Below is a small trained network, with its code and all its weights. Each question gives an input and a class and asks what happens when units are switched off, that is, made to give their printed mean instead of their output.

import numpy as np


def w(rows, s, z=0):
    codes = np.array(rows[::2]) - 128.0
    scale = np.full(codes.shape[1], s)
    scale[-1] = z or s
    return codes * scale


def f(y):
    return y / 2 * (1 + np.tanh(0.7978845608 * (y + 0.044715 * y**3)))


def log_softmax(a):
    a = a - a.max(-1, keepdims=True)
    return a - np.log(np.exp(a).sum(-1, keepdims=True))


def net(x, mask):
    res = np.array(x, float).reshape(1, 6) / 4 @ E
    y = f(res @ A[0][:, :-1].T + A[0][:, -1])
    res = res + np.where(mask, y, B[0][:, -1]) @ B[0][:, :-1]
    return log_softmax(res[-1] @ U[:, :-1].T + U[:, -1])


A, B = {}, {}
E = w([
[99,131,87,117,120],'x0',
[41,189,182,29,241],'x1',
[76,237,189,154,16],'x2',
[76,161,42,97,69],'x3',
[107,164,107,59,57],'x4',
[28,88,127,254,153],'x5',
],0.0075)
A[0] = w([
[99,102,50,173,81,195],'n1',
[196,73,136,81,124,96],'n2',
[146,118,213,87,198,165],'n3',
[79,210,138,118,128,140],'n4',
[82,128,79,161,115,156],'n5',
[131,156,133,106,163,136],'n6',
[124,7,104,137,245,182],'n7',
[83,164,199,150,122,118],'n8',
[69,76,141,180,143,135],'n9',
[113,44,108,127,199,130],'n10',
[155,204,109,178,48,108],'n11',
[145,41,196,210,102,183],'n12',
[75,146,57,138,151,56],'n13',
[22,134,116,91,147,150],'n14',
[121,137,112,97,149,253],'n15',
[176,120,157,135,132,216],'n16',
[29,50,129,173,132,148],'n17',
[187,133,208,126,131,56],'n18',
[102,165,91,80,108,181],'n19',
[177,82,179,163,82,160],'n20',
],0.012,0.0043)
B[0] = w([
[116,110,68,91,145,182],'n1',
[102,157,158,162,105,172],'n2',
[114,148,66,99,120,206],'n3',
[59,93,200,109,133,181],'n4',
[123,132,125,31,191,157],'n5',
[102,106,110,152,127,154],'n6',
[220,56,128,2,127,249],'n7',
[67,157,204,133,155,168],'n8',
[216,135,232,71,147,172],'n9',
[247,117,94,103,141,196],'n10',
[169,64,104,117,140,178],'n11',
[160,139,151,74,102,199],'n12',
[123,200,176,128,173,147],'n13',
[109,111,183,97,135,187],'n14',
[83,112,112,84,108,173],'n15',
[152,168,110,84,91,163],'n16',
[230,137,161,42,233,186],'n17',
[145,204,127,128,201,156],'n18',
[7,108,109,131,33,177],'n19',
[141,127,173,92,85,172],'n20',
],0.0089,0.014)
U = w([
[110,253,152,110,170,110],'0',
[54,123,113,130,76,122],'1',
[141,166,76,172,134,4],'2',
[129,126,58,105,138,225],'3',
[196,100,134,102,115,155],'4',
],0.013,0.0042)

Each question gives the input, the list of numbers given to net, and the class t.
The units are the neurons (one row each of A and B). Each row of codes is followed by its name. A weight is (code - 128) times the scale printed after its matrix; where a second scale follows, it is the last column's (A, B and U).
mask holds one flag per neuron, in row order. A switched-off neuron (its flag False) gives its mean, the last column of its row in B, instead of its output. The means were averaged over made-up inputs and are rounded, as every weight is.
A unit's drop is (log p(t) with every unit on - log p(t) with that unit switched off) / (log p(t) with every unit on - log p(t) with every unit switched off).
The circuit of an input: a set's keep is (log p(t) with only the set's units on - log p(t) with every unit switched off) / (log p(t) with every unit on - log p(t) with every unit switched off). Starting from the 12 units with the biggest drops (on a tie, the unit counted first), units are removed one at a time, each time the one whose removal leaves the highest keep (on an exact tie, the one counted first), for as long as the keep stays at least 0.8.
units of the circuit, in order: the units of the circuit, biggest drop first
top k neurons: the k neurons with the biggest drops, biggest first
drop of u: that unit's drop, to one decimal
input [4,4,4,-4,2,-7], class 0: top neuron	(n18)
input [8,-2,8,-7,-4,8], class 0: top 4 neurons	(n7 n8 n10 n5)
input [-2,-8,1,5,7,0], class 3: units of the circuit, in order	(n1 n7)
input [7,1,8,-1,-5,5], class 0: top 2 neurons	(n7 n8)
input [7,-4,4,-4,8,-6], class 1: top 2 neurons	(n7 n19)
input [-5,8,-1,4,7,5], class 1: top 2 neurons	(n19 n4)
input [-1,-1,7,1,-8,-3], class 1: top 4 neurons	(n7 n17 n10 n9)
input [7,6,-1,7,-2,2], class 0: top 2 neurons	(n13 n17)
input [-1,-2,3,3,-6,-6], class 3: units of the circuit, in order	(n7 n9)
input [4,-2,8,-7,-7,-3], class 0: top 2 neurons	(n7 n18)
input [0,3,3,-4,2,5], class 0: drop of n7	0.1
input [-4,6,3,1,-1,-3], class 1: drop of n19	0.1
input [8,-4,7,6,4,-1], class 1: drop of n19	0.2
input [4,-8,-2,7,8,5], class 3: units of the circuit, in order	(n1)
input [-1,3,2,-4,3,5], class 0: drop of n7	0.2
